Below are the code and all the weights of a small trained network. Each question names an input and a class and asks about switching units off, where a switched-off unit gives its printed mean instead of its output.

import numpy as np


def w(rows, s, z=0):
    codes = np.array(rows[::2]) - 128.0
    scale = np.full(codes.shape[1], s)
    scale[-1] = z or s
    return codes * scale


def norm(h):
    return h / np.sqrt((h * h).mean(-1, keepdims=True) + 1e-5)


def f(y):
    return np.maximum(y, 0)


def log_softmax(a):
    a = a - a.max(-1, keepdims=True)
    return a - np.log(np.exp(a).sum(-1, keepdims=True))


def net(x, mask):
    res = np.array(x, float).reshape(1, 5) / 4 @ E
    u = 0
    for l in range(3):
        y = f(norm(res) @ A[l][:, :-1].T + A[l][:, -1])
        res = res + np.where(mask[u : u + 8], y, B[l][:, -1]) @ B[l][:, :-1]
        u += 8
    return log_softmax(norm(res)[-1] @ U[:, :-1].T + U[:, -1])


A, B = {}, {}
E = w([
[2,127,213,198,128],'x0',
[70,168,70,131,83],'x1',
[199,104,187,164,61],'x2',
[77,35,83,159,86],'x3',
[120,67,167,25,80],'x4',
],0.0097)
A[0] = w([
[113,118,16,107,145,4],'L0N0',
[55,173,145,191,58,173],'L0N1',
[206,85,160,88,144,153],'L0N2',
[136,139,7,114,126,49],'L0N3',
[112,75,87,191,61,23],'L0N4',
[133,45,128,98,75,174],'L0N5',
[133,121,68,103,117,20],'L0N6',
[84,81,132,98,146,125],'L0N7',
],0.013,0.0037)
B[0] = w([
[131,117,86,108,203,199],'L0N0',
[59,98,92,148,159,254],'L0N1',
[144,66,87,105,131,240],'L0N2',
[161,121,98,106,247,217],'L0N3',
[150,169,174,107,191,191],'L0N4',
[99,91,97,176,90,231],'L0N5',
[177,146,78,145,134,161],'L0N6',
[92,153,213,104,90,175],'L0N7',
],0.012,0.0067)
A[1] = w([
[149,70,196,170,149,83],'L1N0',
[58,118,137,110,110,15],'L1N1',
[143,153,205,187,188,53],'L1N2',
[160,141,219,173,115,240],'L1N3',
[200,236,181,93,175,3],'L1N4',
[188,146,138,42,157,162],'L1N5',
[233,114,58,168,105,38],'L1N6',
[144,80,2,7,201,114],'L1N7',
],0.0094,0.0038)
B[1] = w([
[185,115,85,85,134,152],'L1N0',
[92,110,154,81,168,145],'L1N1',
[186,100,106,150,189,149],'L1N2',
[120,214,35,105,160,157],'L1N3',
[2,178,220,44,27,142],'L1N4',
[112,217,46,84,125,174],'L1N5',
[14,139,126,107,55,169],'L1N6',
[122,165,92,199,219,244],'L1N7',
],0.0093,0.011)
A[2] = w([
[221,129,154,37,65,75],'L2N0',
[147,142,119,180,189,72],'L2N1',
[134,45,124,74,246,122],'L2N2',
[93,105,164,225,102,2],'L2N3',
[131,82,213,235,56,118],'L2N4',
[177,179,123,49,159,120],'L2N5',
[125,172,192,255,195,156],'L2N6',
[142,144,132,218,163,66],'L2N7',
],0.0099,0.0035)
B[2] = w([
[106,92,67,221,178,150],'L2N0',
[136,126,90,79,151,201],'L2N1',
[242,135,201,117,117,254],'L2N2',
[100,203,143,67,157,154],'L2N3',
[148,181,60,216,185,153],'L2N4',
[172,187,103,112,160,183],'L2N5',
[209,54,2,58,211,230],'L2N6',
[194,129,128,95,168,178],'L2N7',
],0.0097,0.0074)
U = w([
[170,31,86,205,24,143],'0',
[157,138,131,128,39,74],'1',
[190,111,181,126,107,51],'2',
[106,230,163,90,103,86],'3',
[139,117,197,119,80,67],'4',
[4,98,167,151,121,160],'5',
[146,138,170,180,59,2],'6',
[164,144,47,122,208,203],'7',
],0.021,0.0086)

Each question gives the input, the list of numbers given to net, and the class t.
The units are the neurons (one row each of A and B). Each row of codes is followed by its name. A weight is (code - 128) times the scale printed after its matrix; where a second scale follows, it is the last column's (A, B and U).
mask holds one flag per neuron, layer by layer. A switched-off neuron (its flag False) gives its mean, the last column of its row in B, instead of its output. The means were averaged over made-up inputs and are rounded, as every weight is.
A unit's drop is (log p(t) with every unit on - log p(t) with that unit switched off) / (log p(t) with every unit on - log p(t) with every unit switched off).
The circuit of an input: a set's keep is (log p(t) with only the set's units on - log p(t) with every unit switched off) / (log p(t) with every unit on - log p(t) with every unit switched off). Starting from the 12 units with the biggest drops (on a tie, the unit counted first), units are removed one at a time, each time the one whose removal leaves the highest keep (on an exact tie, the one counted first), for as long as the keep stays at least 0.8.
units of the circuit, in order: the units of the circuit, biggest drop first
unit that matters most: the unit with the biggest drop
k most important neurons: the k neurons with the biggest drops, biggest first
top k neurons in layer l: the k neurons of layer l with the biggest drops, biggest first
drop of u: that unit's drop, to one decimal
input [1,-5,-5,8,8], class 5: units of the circuit, in order => L0N7, L2N6
input [0,4,1,-7,-2], class 3: most important neuron => L1N4
input [0,-6,-6,-6,3], class 3: units of the circuit, in order => L0N1, L1N4, L2N6
input [5,-1,8,2,8], class 0: 2 most important neurons => L1N7, L1N0
input [-3,-4,1,0,4], class 0: 2 most important neurons => L0N5, L0N3
input [5,-1,-1,5,0], class 5: 2 most important neurons => L1N7, L0N1
input [-1,6,6,4,2], class 5: top 2 neurons in layer 1 => L1N7, L1N2
input [5,1,-7,-3,0], class 5: 2 most important neurons => L1N7, L0N3
input [6,-3,8,-4,4], class 0: top 3 neurons in layer 0 => L0N3, L0N4, L0N0
input [5,0,3,5,1], class 5: 2 most important neurons => L0N1, L1N7
input [7,2,-4,8,-4], class 5: 3 most important neurons => L1N7, L0N1, L0N3
input [5,-5,4,3,3], class 5: 2 most important neurons => L1N7, L0N5
input [-8,-6,2,2,3], class 0: top 2 neurons in layer 1 => L1N6, L1N3
input [1,-3,-8,0,8], class 4: unit that matters most => L0N7
input [3,-1,3,-8,-1], class 3: 4 most important neurons => L1N4, L0N5, L1N7, L2N6
input [7,-5,-5,-5,6], class 3: top 2 neurons in layer 1 => L1N7, L1N3
input [7,-7,2,-2,5], class 2: top 2 neurons in layer 1 => L1N7, L1N6
input [6,6,-8,-1,4], class 5: drop of L2N4 => 0.0
input [-1,-4,-4,4,6], class 0: drop of L0N5 => 0.4
input [-1,0,8,-7,8], class 0: drop of L2N1 => 0.1
input [-3,-7,2,0,6], class 0: unit that matters most => L0N5
input [2,6,-1,-5,6], class 5: drop of L0N3 => 0.2
